Here is a tiny trained network, its code and every weight. The questions are about switching its units off for an input and a class, where a switched-off unit gives its printed mean instead of its output.

import numpy as np


def w(rows, s, z=0):
    codes = np.array(rows[::2]) - 128.0
    scale = np.full(codes.shape[1], s)
    scale[-1] = z or s
    return codes * scale


def f(y):
    return np.maximum(y, 0)


def log_softmax(a):
    a = a - a.max(-1, keepdims=True)
    return a - np.log(np.exp(a).sum(-1, keepdims=True))


def net(x, mask):
    res = np.array(x, float).reshape(1, 7) / 4 @ E
    y = f(res @ A[0][:, :-1].T + A[0][:, -1])
    res = res + np.where(mask, y, B[0][:, -1]) @ B[0][:, :-1]
    return log_softmax(res[-1] @ U[:, :-1].T + U[:, -1])


A, B = {}, {}
E = w([
[101,157,180,247,178,35,143,123,33,109,21],'x0',
[99,121,92,130,95,104,79,64,164,166,105],'x1',
[125,97,127,135,168,123,126,137,144,85,147],'x2',
[116,134,115,118,111,115,106,101,130,163,119],'x3',
[183,31,152,187,74,83,67,208,101,182,178],'x4',
[172,131,158,128,149,187,137,111,97,140,138],'x5',
[118,196,28,157,196,194,54,217,135,217,120],'x6',
],0.011)
A[0] = w([
[109,87,173,127,77,144,119,85,132,120,126,230],'n1',
[161,105,146,166,126,90,156,125,141,125,87,111],'n2',
[169,119,144,114,90,144,126,151,140,101,135,145],'n3',
[174,160,75,112,144,135,139,161,190,155,163,157],'n4',
[103,175,125,9,119,126,193,102,153,133,126,254],'n5',
[117,147,77,169,162,187,73,180,142,128,105,223],'n6',
[111,191,145,154,206,94,167,96,125,128,64,167],'n7',
[160,114,115,186,142,87,113,141,87,164,97,142],'n8',
[135,76,145,134,133,96,107,168,132,107,135,129],'n9',
[206,74,122,119,78,121,119,183,170,167,198,214],'n10',
[149,139,132,97,114,141,147,100,164,110,137,182],'n11',
[115,170,90,164,172,138,88,170,93,156,118,101],'n12',
],0.012,0.0043)
B[0] = w([
[139,100,71,124,88,109,138,102,104,98,191,200],'n1',
[193,217,171,94,147,121,95,82,76,104,170,183],'n2',
[100,101,95,133,113,148,171,132,93,163,148,171],'n3',
[149,149,165,165,254,69,180,35,208,160,59,207],'n4',
[136,92,156,158,174,168,115,128,176,13,151,244],'n5',
[32,199,134,157,171,142,104,144,158,138,31,241],'n6',
[113,78,28,27,136,135,146,131,55,87,98,240],'n7',
[142,164,178,209,128,155,7,200,96,30,201,215],'n8',
[112,147,217,76,60,102,106,106,108,122,155,181],'n9',
[80,74,162,162,79,75,198,105,114,192,123,254],'n10',
[90,52,176,170,132,156,136,160,193,68,147,185],'n11',
[46,136,129,107,92,139,94,196,215,116,150,222],'n12',
],0.0093,0.016)
U = w([
[95,99,149,210,131,215,87,160,178,72,220,252],'0',
[150,166,145,124,188,186,158,71,208,134,65,100],'1',
[152,49,100,112,72,81,185,118,133,189,192,135],'2',
[106,132,175,192,135,80,131,95,127,248,62,131],'3',
[212,74,89,115,142,90,154,77,52,77,60,183],'4',
[87,140,89,71,135,201,108,159,111,138,72,11],'5',
[254,184,159,165,117,76,101,92,78,127,202,96],'6',
],0.0082,0.0019)

Each question gives the input, the list of numbers given to net, and the class t.
The units are the neurons (one row each of A and B). Each row of codes is followed by its name. A weight is (code - 128) times the scale printed after its matrix; where a second scale follows, it is the last column's (A, B and U).
mask holds one flag per neuron, in row order. A switched-off neuron (its flag False) gives its mean, the last column of its row in B, instead of its output. The means were averaged over made-up inputs and are rounded, as every weight is.
A unit's drop is (log p(t) with every unit on - log p(t) with that unit switched off) / (log p(t) with every unit on - log p(t) with every unit switched off).
The circuit of an input: a set's keep is (log p(t) with only the set's units on - log p(t) with every unit switched off) / (log p(t) with every unit on - log p(t) with every unit switched off). Starting from all 12 units, units are removed one at a time, each time the one whose removal leaves the highest keep (on an exact tie, the one counted first), for as long as the keep stays at least 0.8.
circuit, biggest first: the units of the circuit, biggest drop first
most important unit: the unit with the biggest drop
k most important neurons: the k neurons with the biggest drops, biggest first
drop when u is switched off: that unit's drop, to one decimal
input [4,-2,0,-2,-7,7,5], class 5: most important unit : n7
input [-7,2,6,8,2,7,2], class 3: circuit, biggest first : [n10 n4]
input [1,-8,8,4,-7,-1,8], class 5: 2 most important neurons : [n7 n12]
input [1,-1,7,-8,-5,6,8], class 5: 3 most important neurons : [n7 n12 n5]
input [-4,-3,-7,-1,2,-5,-5], class 2: 2 most important neurons : [n8 n10]
input [-6,-2,3,-8,1,-6,1], class 3: 2 most important neurons : [n10 n4]
input [2,6,-8,-6,-1,1,-3], class 4: 2 most important neurons : [n12 n8]
input [0,7,-1,3,7,-1,1], class 3: 2 most important neurons : [n10 n5]
input [3,-8,-8,5,-1,2,4], class 5: 2 most important neurons : [n5 n7]
input [0,-6,3,8,2,5,8], class 3: 3 most important neurons : [n4 n5 n6]
input [7,-4,-5,-2,-6,1,1], class 5: 3 most important neurons : [n12 n7 n4]
input [1,-5,3,6,-7,-3,-6], class 4: 4 most important neurons : [n7 n8 n12 n6]
input [-8,-4,-2,-8,1,0,2], class 3: 2 most important neurons : [n10 n4]
input [-7,1,3,0,7,2,0], class 2: most important unit : n6
input [1,7,-2,-8,-2,6,-4], class 4: drop when n8 is switched off : 0.6
input [-6,5,-8,-7,-6,-7,8], class 1: drop when n4 is switched off : 0.3
input [8,0,-8,2,8,-6,-5], class 6: drop when n4 is switched off : 0.0
